B =
[[-22, -18, -23, -19, -20, -16, -21, -19, -24, -14, -12, 6, 22, 10, -13],
 [-17, -21, -16, -19, -11, 2, 22, 11, -3, -21, -17, -19, -20, -20, -16],
 [-19, -19, -20, -19, -19, -20, -18, -19, -13, 3, 20, 13, -6, -17, -18],
 [-8, 20, 12, 0, -16, -14, -23, -19, -28, -12, -22, -21, -17, -19, -28],
 [-20, -18, -21, -19, -20, -18, -21, -19, -21, -16, -20, -19, -15, -4, 14],
 [-13, -15, 12, 19, 13, -13, -13, -20, -12, -27, -17, -19, -21, -20, -12],
 [-22, -17, -24, -19, -21, -17, -22, -18, -24, -14, -21, -20, -17, -10, 4],
 [-16, -21, -15, -20, -18, -22, -8, 6, 26, 5, -6, -16, -20, -20, -15],
 [23, -3, -8, -19, -17, -23, -15, -19, -12, -27, -17, -18, -21, -20, -12],
 [-18, -16, -3, 15, 19, 0, -13, -19, -18, -20, -19, -19, -20, -20, -18],
 [-14, -22, -12, -21, -18, -24, -15, -20, -10, -28, -16, -17, -15, 5, 28],
 [-22, -17, -23, -19, -21, -16, -22, -18, -18, 9, 18, 12, -5, -16, -24],
 [-19, -19, -14, 0, 19, 16, -3, -15, -18, -20, -19, -20, -19, -20, -19],
 [-12, -23, -11, -20, -17, -25, -15, -20, -1, -4, 25, 13, -10, -18, -9],
 [-20, -15, -4, 18, 17, 0, -16, -19, -21, -18, -21, -20, -18, -19, -21]]
B[0,-15]	-22
B[-13,-6]	3
B[3,-12]	0
B[-12,6]	-23
B[-2]	[-12, -23, -11, -20, -17, -25, -15, -20, -1, -4, 25, 13, -10, -18, -9]
B[4]	[-20, -18, -21, -19, -20, -18, -21, -19, -21, -16, -20, -19, -15, -4, 14]
B[0]	[-22, -18, -23, -19, -20, -16, -21, -19, -24, -14, -12, 6, 22, 10, -13]
B[:, 10]	[-12, -17, 20, -22, -20, -17, -21, -6, -17, -19, -16, 18, -19, 25, -21]
B[-2,-15]	-12
B[-11,12]	-15
B[0,-13]	-23
B[:, 2]	[-23, -16, -20, 12, -21, 12, -24, -15, -8, -3, -12, -23, -14, -11, -4]
B[-8,3]	-20
B[14,1]	-15
B[-8,-9]	-8
B[11,14]	-24
B[9]	[-18, -16, -3, 15, 19, 0, -13, -19, -18, -20, -19, -19, -20, -20, -18]
B[8,-7]	-12
B[-8,-3]	-20
B[-9,14]	4
B[-11,-4]	-19
B[5]	[-13, -15, 12, 19, 13, -13, -13, -20, -12, -27, -17, -19, -21, -20, -12]
B[13,-4]	13
B[-1,6]	-16
B[3,-5]	-22
B[-14]	[-17, -21, -16, -19, -11, 2, 22, 11, -3, -21, -17, -19, -20, -20, -16]
B[12]	[-19, -19, -14, 0, 19, 16, -3, -15, -18, -20, -19, -20, -19, -20, -19]
B[-7,5]	-23
B[-3,9]	-20
B[:, -10]	[-16, 2, -20, -14, -18, -13, -17, -22, -23, 0, -24, -16, 16, -25, 0]
B[9,-4]	-19
B[-15,13]	10
B[6]	[-22, -17, -24, -19, -21, -17, -22, -18, -24, -14, -21, -20, -17, -10, 4]
B[12,10]	-19
B[6,11]	-20
B[-3,14]	-19
B[:, 8]	[-24, -3, -13, -28, -21, -12, -24, 26, -12, -18, -10, -18, -18, -1, -21]
B[:, -11]	[-20, -11, -19, -16, -20, 13, -21, -18, -17, 19, -18, -21, 19, -17, 17]

a =
141,306,375,397,437,436,233,680,247,312,657,301,454,299
207,419,265,295,462,421,369,603,299,463,343,355,511,572
390,406,771,623,665,443,459,225,348,659,347,209,448,360
410,255,418,459,342,281,632,266,184,169,486,387,546,238
274,480,645,399,552,482,356,292,765,499,350,300,539,419
386,686,583,167,375,501,436,369,695,681,513,188,570,312
323,441,480,363,404,346,365,557,442,394,347,495,200,579
436,457,550,535,156,585,510,292,272,265,423,443,508,521
323,328,693,411,159,534,474,418,498,338,296,537,250,463
631,347,571,596,387,441,612,245,189,221,728,415,468,431
403,549,673,357,518,457,429,491,466,411,438,282,361,147
448,468,350,756,253,485,619,313,62,217,183,286,579,403
Rows and columns are counted from 0.
(0, 0) => 141
(9, 1) => 347
(6, 10) => 347
(1, 11) => 355
(7, 5) => 585
(11, 3) => 756
(8, 13) => 463
(10, 1) => 549
(9, 10) => 728
(5, 5) => 501
(5, 10) => 513
(11, 4) => 253
(6, 2) => 480
(0, 3) => 397
(8, 1) => 328
(1, 12) => 511
(7, 10) => 423
(4, 13) => 419
(5, 8) => 695
(11, 0) => 448
(5, 4) => 375
(1, 3) => 295
(4, 0) => 274
(3, 10) => 486
(0, 10) => 657
(3, 3) => 459
(6, 8) => 442
(1, 7) => 603
(10, 6) => 429
(5, 3) => 167
(10, 0) => 403
(2, 8) => 348
(10, 13) => 147
(11, 1) => 468
(8, 0) => 323
